How the nodes are linked:
J287 y J602
J287 v J312
J245 y J732
J245 v J732
J793 y J149
J793 v J969
J770 y J445
J770 v J478
J198 y J480
J198 v J828
J122 y J303
J122 v J602
J125 y J961
J125 v J397
J232 y J589
J232 v J153
J480 y J489
J480 v J153
J95 y J969
J95 v J793
J435 y J809
J435 v J125
J732 y J828
J732 v J303
J869 y J397
J869 v J445
J149 y J839
J149 v J486
J705 y J973
J705 v J793
J303 y J287
J303 v J975
J445 y J232
J445 v J378
J407 y J245
J407 v J198
J249 y J407
J249 v J663
J847 y J53
J847 v J557
J849 y J885
J849 v J823
J478 y J378
J478 v J766
J823 y J78
J823 v J204
J805 y J568
J805 v J602
J825 y J630
J825 v J393
J397 y J793
J397 v J232
J109 y J805
J109 v J35
J71 y J489
J71 v J407
J828 y J373
J828 v J287
J214 y J973
J214 v J839
J489 y J204
J489 v J847
J653 y J249
J653 v J839
J809 y J95
J809 v J125
J589 y J869
J589 v J589
J486 y J911
J486 v J839
J557 y J480
J557 v J204
J885 y J635
J885 v J78
J310 y J35
J310 v J489
J78 y J630
J78 v J71
J630 y J849
J630 v J825
J332 y J310
J332 v J144
J973 y J214
J973 v J149
J153 y J770
J153 v J109
J911 y J793
J911 v J95
J969 y J486
J969 v J969
J961 y J435
J961 v J805
J644 y J847
J644 v J78
J204 y J71
J204 v J644
J312 y J122
J312 v J214
J975 y J312
J975 v J973
J693 y J630
J693 v J310
J378 y J153
J378 v J693
J393 y J204
J393 v J653
J373 y J663
J373 v J245
J766 y J693
J766 v J332
J663 y J198
J663 v J732
J35 y J397
J35 v J766
J839 y J705
J839 v J911
J431 y J332
J431 v J53
J635 y J557
J635 v J407
J144 y J489
J144 v J407
J602 y J249
J602 v J705
J568 y J766
J568 v J602
J53 y J144
J53 v J407

The rows follow the links: the fewer symbols apart two nodes are, the more alike their rows tend to be.

Rows of some nodes; one shown again gets a slightly different row:
J445	[ -67   45   14    8  233 -161  -34 -102   50   -3  -10  -49  138  -67   76  -35   -7   14   32   -8   14  114   90  -14    8    7   -7 -316  -83    3   -6 -190   39   99 -118  -14  -11  122   20]
J969	[  20   18  209    2    4  -25  -36  281 -168    9  -75  -29   16  -39   46   17 -156   -7   88   -2   96   25 -160 -145    0   -8  -81   21  -13   79  -11  136   87   29  164  133    2   27   28]
J78	[-177   27 -225    7  -37  -15 -115  193  121   12    4  -44  -13  -43   70 -146  138   15   87   -8  -11   19 -173   76   -3   -2   18   79  -20   -7 -127  -42   78   59  250 -130    1    7   56]
J95	[  -7    5  252   -9   23  105  -52  236 -195    3  -33  -10   39  -35   18   10 -152   10  114   -7   54  -85 -163  -94    4    1  -41  -84   50   55  -41   71  110   36  174  145    1  -73   59]
J823	[-178   18 -205  -17  -40  -27 -109  196  126   15  -12  -45  -19  -45   66 -174  147   -8   81    8  -10   39 -176   80   -2  -22   20   82  -45   -2 -147  -30   72   65  241 -135    4   37   44]
J602	[  61   -1   75    0  -88   44  229 -190  142    5   -3  -11  -59    2  -10   56  -63   -5 -224  -13   -3  -27  103  128  -12  -25    3  149   26   -3   74  -34 -223    3 -133   58    3  -33 -145]
J885	[-183   45 -198    0  -74  -22 -131  146   95   -5    1  -53  -17  -51   80 -161  137    9  105    9  -18   27 -156   45   13   -5   19   91  -25  -20 -150    0  130   96  200 -124    9   23   83]
J232	[-118    8   15  -31  221 -168   43  -84    8  -11   30   12  140    3  -12 -124  -25   -2  -14    3  -59  115   95  -62    1    0   43 -340  -77  -64  -71 -189  -35  -21  -76    0    5   96  -15]
J705	[  49   22  221   19 -111 -177  151   55  117    4   33    6  -52   15   11   81 -162    8 -118   15  -24  144  -64   36   21   10   20  259  -78  -22   20   74 -155  -12   95  136    7  104  -89]
J961	[ -47  -38   79   -4   75  314   40  -35  -67   -4   24   16   59  -13   31  -15  -45    0  -30   -1  -21 -234    2   66   -8   15   47 -256  158  -10  -29 -159  -33   20   23   52   17 -211  -24]
J287	[ -38   -1   67   10 -200  -22  -29 -240  138    6   14   -5 -107  -10    1  -14  -57    8   69    5  -56   18  170  111   -4  -12   43  340  -26  -40   35  108   41   10 -187   49    2    4   26]
J53	[ 212  -69 -129   -5  -43   70  -72   67 -189   -9   84   84  -64  104 -141  202   93    7   50   -8  -95  -56  -19 -117    1   -8  102   50   42 -100  139  139   44 -146   80  -91    4  -59   31]

Each walk starts at a row. The symbols on each line, taken left to right, move it on to the next node.
Each answer is a row, close to the row of the node it stands for.
---
[-162  -28    7   -5  194 -147   39  -40  -17   -8   57  106   71  114 -173 -159  -13   -5  -36   12 -100  101   73  -68    7   -1   78 -227  -82  -86  -65 -122  -37 -184  -48   24    8   72  -24]
y y v v y
[  14   85   -7  -16  174 -148  -22 -100   47   13  -31 -123  141 -112  192   11   22   -6   50   13   59  111   76   -4   -3   -9  -45 -234  -68   36   31 -182   21  198 -118  -12   -3   90   11]
v y y y v y y v
[ 104   22   -3   17  155   61  119 -127   70   10  -34  -61  124  -76   98  107   -5   -6 -161    5   58  -39   70   58   -6    7  -45 -255   16   45   83 -195 -154  106 -113    0    4  -18 -108]
---
[ -14    6   65   17 -170  -57 -115 -215  142   -9   40   -9 -115    5   -6  -38  -44   -7  139   15  -51   32  147  108   14  -28   42  337  -17  -35   15  110  111   10 -149   59    1   17   85]
y v v y v y v y
[   4   11  275    3    3  -76   10  269 -106  -12  -30   35   26   -9   14   32 -191    9   26   16   50   61 -164 -111    4   31  -51   -7  -25   36  -41  130   17   10  183  173   -1   51   22]
y y v v v y
[  47   16  230    0  -82 -188   70  180   34   -4    6  -12  -46    1   16   50 -172   -7  -35  -10   16  150 -132  -43   11  -16    4  220 -105    8   -2  127  -35   18  163  138   18  121  -18]
---
[ -77  -43   99  -17  235   57    6  -14  -59   13   34   61  121   77  -80  -74  -64   -3   12    1  -41  -23   33  -42  -15    2   40 -400   20  -24  -35 -201    4  -74  -12   47   -4  -39   -3]
y v y y v y v y
[  21   29  236   -9  -39 -150   51  257  -64   -5  -49  -19  -18  -22    4   36 -161   -6  -15   -7   69  117 -156 -101    1    5  -59  164  -57   40  -12  142  -36   26  159  136  -16   95  -15]
---
[   5   43  109    5 -163 -141 -109 -134  208   14   49   -4  -73   12   32    1  -83   10  161  -18 -107  105   69  104    7   -7   93  299  -59  -80   21   61  131   29  -32   60   -2   76   82]
y y v y v y y v
[  -5   91  -32  -14  160 -108   33  -85   33    1  -47 -149  155 -144  201   -8    9    0  -39  -10   36   78   75  -12  -25   -3  -35 -262  -41   27   31 -164  -29  227 -127  -19   -1   82  -35]
v v y v y y
[-142  -30   37    3  225 -126    7  -57  -12    6   64   87  120   90 -119 -115  -27   -1  -30   11  -94  111   64  -52    2   -7   75 -295  -73  -68  -76 -181  -17 -120  -65   18   12  101    0]
---
[ 160  -30   14    6   39   80  209 -158  119  -21  -51    5   40   -7  -31  142  -22   17 -218   -2   59  -76   79  131    8   20  -53  -93   36   58  108 -173 -201  -25 -136    5   -6  -45 -134]
v y v y y v v y
[  76  -12   72  -16   53  185  180 -102   49   -1  -18  -25   36  -33   55   77  -29    7 -220   -7   22 -146   51  115   12   20  -26 -190   87   -1   60 -160 -196   42  -71   11    0 -102 -139]
y y v y y
[ 202  -27  -23  -15  201   25   13  -82   53  -12  -44   47   96   72  -75  181   22   22   -8   -7   60  -20   49   51    6  -32  -36 -315   12   58  106 -220  -36  -95 -107   -5   12  -10  -13]
---
[  30   32  198    4 -121 -183  154  164   45   13  -15   36  -63   11  -20   56 -126   22 -149    8   14  124 -122  -41   -5   -2   -6  228  -90   -1  -15  122 -137  -28  148  124    8  139  -57]
y y y y v v y
[  37    0  248   -9  -33  -99   50  257 -105    9  -34  -10   -4   -2    5   35 -178   -8    2    0   48   67 -165 -119   -2   -2  -43   91  -49   72  -22  143   11   18  203  149    9   63  -17]
---
[ 236  -78 -117   -1   -3   46 -105   47 -105    8   37  112  -31  144 -183  221   59   11   96  -13  -51  -37   -6  -66   -4   -6   57  -14   17  -38  151   55   94 -203   46  -50   -6  -51   77]
v y v v y v y v
[  79   78  -33   22  159 -122  -49  -81   90    1  -73 -118  104 -122  134   82   22   -1   75  -14  109   92   68   21    5  -10  -89 -207  -63   94   74 -194   71  137 -146   -7  -15   71   47]
y y v y v y y
[  45  -32 -163   -1 -161  131   30   41 -230   -1   35   25 -107   39  -35   38  117   -6  -51  -20  -28  -83   42 -137    4  -10   23  212   60  -33   49  301  -47  -53  -23  -90   19  -77  -39]
---
[ 235  -51 -157  -17  -36   94  -56   61 -151  -20   58   99  -57  101 -157  238  103  -24   46   14  -77  -43   -4 -105  -10   21   62   19   28  -81  131  156   43 -164   44  -93    3  -38   32]
v y y y v v y
[  -8   16   96   18 -178  -64  -41 -225  232   -4   60  -15 -108  -16    9   -4  -68    5   39   -3  -78   56  119  144   11    2   40  307  -26  -79   38   27   61   -3 -116   79    5   47   29]
y y v y v y y v
[ -55   21  -80   -2 -160   95   26  -79 -202  -13  -33  -75  -87  -67   92  -56   59    2  -66    6   47  -72  124 -134  -11    3  -49  216   31   41    1  280  -71   80 -197  -74   -3  -64  -43]
---
[  40  101 -115   -3    7   -9   72    4 -101  -16   32 -155   52 -190  278   47  108   -2 -102  -14  -51    0   37  -96   -5    9   33   -2    7  -56   34   86  -84  276  -13  -82   15   -1  -52]
y v v v v v v
[ -26   39 -263   25  -88   35  -22  184  -81    4   56  -91  -35  -75  106  -24  194   12  -62    0  -95  -36 -134  -39    9   -9   83  134   12  -90  -19  136  -54  100  223 -131    9  -31  -25]
v v y v y v v v
[ 258  -56  -85    8   47   33 -116   13  -59  -11  -20  121  -25  141 -200  266   69   12  107   -9    0   -3    2  -38  -11   10   -6  -81   19  -13  157  -20   83 -231  -27  -59  -11   -4   49]
